Below are the code and all the weights of a small trained network. Each question names an input and a class and asks about switching units off, where a switched-off unit gives its printed mean instead of its output.

import numpy as np


def w(rows, s, z=0):
    codes = np.array(rows[::2]) - 128.0
    scale = np.full(codes.shape[1], s)
    scale[-1] = z or s
    return codes * scale


def norm(h):
    return h / np.sqrt((h * h).mean(-1, keepdims=True) + 1e-5)


def f(y):
    return y / 2 * (1 + np.tanh(0.7978845608 * (y + 0.044715 * y**3)))


def log_softmax(a):
    a = a - a.max(-1, keepdims=True)
    return a - np.log(np.exp(a).sum(-1, keepdims=True))


def net(x, mask):
    res = np.array(x, float).reshape(1, 4) / 4 @ E
    u = 0
    for l in range(2):
        y = f(norm(res) @ A[l][:, :-1].T + A[l][:, -1])
        res = res + np.where(mask[u : u + 12], y, B[l][:, -1]) @ B[l][:, :-1]
        u += 12
    return log_softmax(norm(res)[-1] @ U[:, :-1].T + U[:, -1])


A, B = {}, {}
E = w([
[128,154,226,97,128,160,17,171,195,35,78],'x0',
[120,144,114,13,152,123,114,45,86,85,158],'x1',
[91,115,124,27,120,96,103,203,136,211,125],'x2',
[121,98,138,126,61,113,83,33,254,167,138],'x3',
],0.007)
A[0] = w([
[237,165,114,219,136,190,107,50,104,96,159,16],'0.n1',
[114,99,172,187,121,76,153,171,162,139,58,66],'0.n2',
[106,122,183,114,99,177,42,142,148,77,92,120],'0.n3',
[193,188,63,211,194,232,90,56,139,109,123,11],'0.n4',
[156,41,82,148,45,32,149,28,148,205,164,87],'0.n5',
[91,143,185,253,131,90,152,203,178,177,164,35],'0.n6',
[159,134,209,133,124,139,92,52,233,168,129,74],'0.n7',
[134,185,155,114,173,140,154,182,75,114,122,114],'0.n8',
[166,80,125,153,242,106,210,137,30,168,122,99],'0.n9',
[125,132,103,135,163,100,96,136,159,151,171,3],'0.n10',
[61,109,115,50,163,129,96,35,84,74,156,88],'0.n11',
[65,75,131,25,108,73,108,209,143,208,139,97],'0.n12',
],0.005,0.0064)
B[0] = w([
[33,109,176,171,52,63,232,107,109,2,149,150],'0.n1',
[136,99,74,81,107,160,130,128,144,55,120,143],'0.n2',
[154,233,128,157,187,86,139,146,214,126,192,237],'0.n3',
[48,98,173,170,76,68,233,109,125,33,161,133],'0.n4',
[105,189,125,146,179,147,63,147,167,115,137,255],'0.n5',
[193,111,48,68,80,196,154,129,151,74,64,169],'0.n6',
[64,91,130,159,155,200,101,117,22,173,72,216],'0.n7',
[56,88,105,178,129,185,26,54,93,218,128,166],'0.n8',
[106,178,125,143,155,133,64,141,182,88,134,221],'0.n9',
[161,68,138,132,125,123,130,149,29,176,139,87],'0.n10',
[185,105,63,108,64,207,169,162,174,99,54,182],'0.n11',
[105,158,179,176,36,138,221,106,89,80,140,214],'0.n12',
],0.0076,0.0039)
A[1] = w([
[170,130,39,145,163,65,201,105,142,193,189,40],'1.n1',
[205,42,124,201,82,104,149,220,162,154,90,1],'1.n2',
[87,108,130,65,73,66,146,199,138,165,125,43],'1.n3',
[157,120,106,23,138,134,137,55,106,90,159,5],'1.n4',
[132,123,147,137,192,157,139,191,31,116,114,12],'1.n5',
[182,120,138,15,138,113,140,62,90,93,118,10],'1.n6',
[92,150,96,198,137,186,112,128,169,112,99,207],'1.n7',
[60,125,43,154,105,104,168,106,130,132,160,146],'1.n8',
[255,105,61,87,84,165,154,150,151,128,80,85],'1.n9',
[55,105,159,58,95,87,155,195,132,167,139,20],'1.n10',
[113,45,147,130,66,104,94,29,198,214,130,115],'1.n11',
[126,130,212,146,46,104,230,108,92,88,126,102],'1.n12',
],0.009,0.0062)
B[1] = w([
[186,160,242,155,189,96,37,172,221,64,99,151],'1.n1',
[208,55,54,68,137,175,222,86,177,76,50,148],'1.n2',
[113,100,171,181,96,94,173,43,114,29,132,139],'1.n3',
[190,56,103,157,103,141,222,202,182,132,60,139],'1.n4',
[72,45,72,169,171,166,94,40,129,154,120,141],'1.n5',
[180,31,76,182,128,134,193,152,180,127,49,134],'1.n6',
[138,115,118,80,103,95,163,138,104,166,138,249],'1.n7',
[142,152,175,100,101,150,115,148,146,112,104,177],'1.n8',
[164,154,103,24,55,158,130,146,112,193,126,154],'1.n9',
[142,128,165,232,93,49,183,20,111,9,183,140],'1.n10',
[94,81,81,191,217,159,112,130,28,107,122,167],'1.n11',
[96,120,144,90,63,88,126,78,119,150,189,156],'1.n12',
],0.011,0.013)
U = w([
[89,114,171,212,52,73,230,36,100,19,177,91],'0',
[205,42,19,70,104,201,210,160,198,141,30,43],'1',
[17,65,52,196,232,196,42,106,26,204,125,162],'2',
[177,234,234,116,203,79,20,206,241,123,135,86],'3',
[78,177,104,30,53,96,133,133,112,251,213,253],'4',
],0.018,0.0036)

Each question gives the input, the list of numbers given to net, and the class t.
The units are the neurons (one row each of A and B). Each row of codes is followed by its name. A weight is (code - 128) times the scale printed after its matrix; where a second scale follows, it is the last column's (A, B and U).
mask holds one flag per neuron, layer by layer. A switched-off neuron (its flag False) gives its mean, the last column of its row in B, instead of its output. The means were averaged over made-up inputs and are rounded, as every weight is.
A unit's drop is (log p(t) with every unit on - log p(t) with that unit switched off) / (log p(t) with every unit on - log p(t) with every unit switched off).
The circuit of an input: a set's keep is (log p(t) with only the set's units on - log p(t) with every unit switched off) / (log p(t) with every unit on - log p(t) with every unit switched off). Starting from the 12 units with the biggest drops (on a tie, the unit counted first), units are removed one at a time, each time the one whose removal leaves the highest keep (on an exact tie, the one counted first), for as long as the keep stays at least 0.8.
units of the circuit, in order: the units of the circuit, biggest drop first
top k neurons: the k neurons with the biggest drops, biggest first
k most important neurons of layer l: the k neurons of layer l with the biggest drops, biggest first
input [2,0,5,-5], class 0: top 3 neurons => 1.n10, 0.n12, 0.n7
input [0,-5,-7,-8], class 2: units of the circuit, in order => 1.n5
input [-4,-5,5,-3], class 0: 2 most important neurons of layer 1 => 1.n3, 1.n10
input [-2,3,-2,-1], class 4: top 4 neurons => 1.n9, 0.n11, 1.n2, 0.n9
input [3,6,-5,4], class 1: 2 most important neurons of layer 0 => 0.n11, 0.n12
input [3,1,2,0], class 4: 2 most important neurons of layer 1 => 1.n1, 1.n8
input [3,1,6,7], class 2: top 2 neurons => 1.n11, 0.n7
input [-1,-3,-1,3], class 4: top 2 neurons => 0.n5, 0.n6
input [-2,-3,2,2], class 4: top 2 neurons => 0.n5, 1.n9
input [3,-4,0,-5], class 2: 2 most important neurons of layer 0 => 0.n8, 0.n11
input [-6,4,7,8], class 2: top 2 neurons => 1.n11, 0.n5
input [7,5,-2,-8], class 2: top 2 neurons => 1.n5, 0.n8
input [-7,8,7,8], class 1: 2 most important neurons of layer 1 => 1.n4, 1.n6
input [-6,7,4,8], class 2: units of the circuit, in order => 1.n11
input [7,-7,1,-4], class 1: top 2 neurons => 0.n5, 0.n9
input [-8,5,-7,1], class 3: top 2 neurons => 1.n1, 0.n12
input [3,-2,1,-1], class 4: 3 most important neurons of layer 1 => 1.n1, 1.n8, 1.n7
input [-6,6,-3,8], class 2: top 2 neurons => 1.n11, 0.n5
input [-5,8,7,1], class 1: 2 most important neurons of layer 0 => 0.n11, 0.n1
input [-1,-7,-4,-1], class 1: units of the circuit, in order => 1.n2
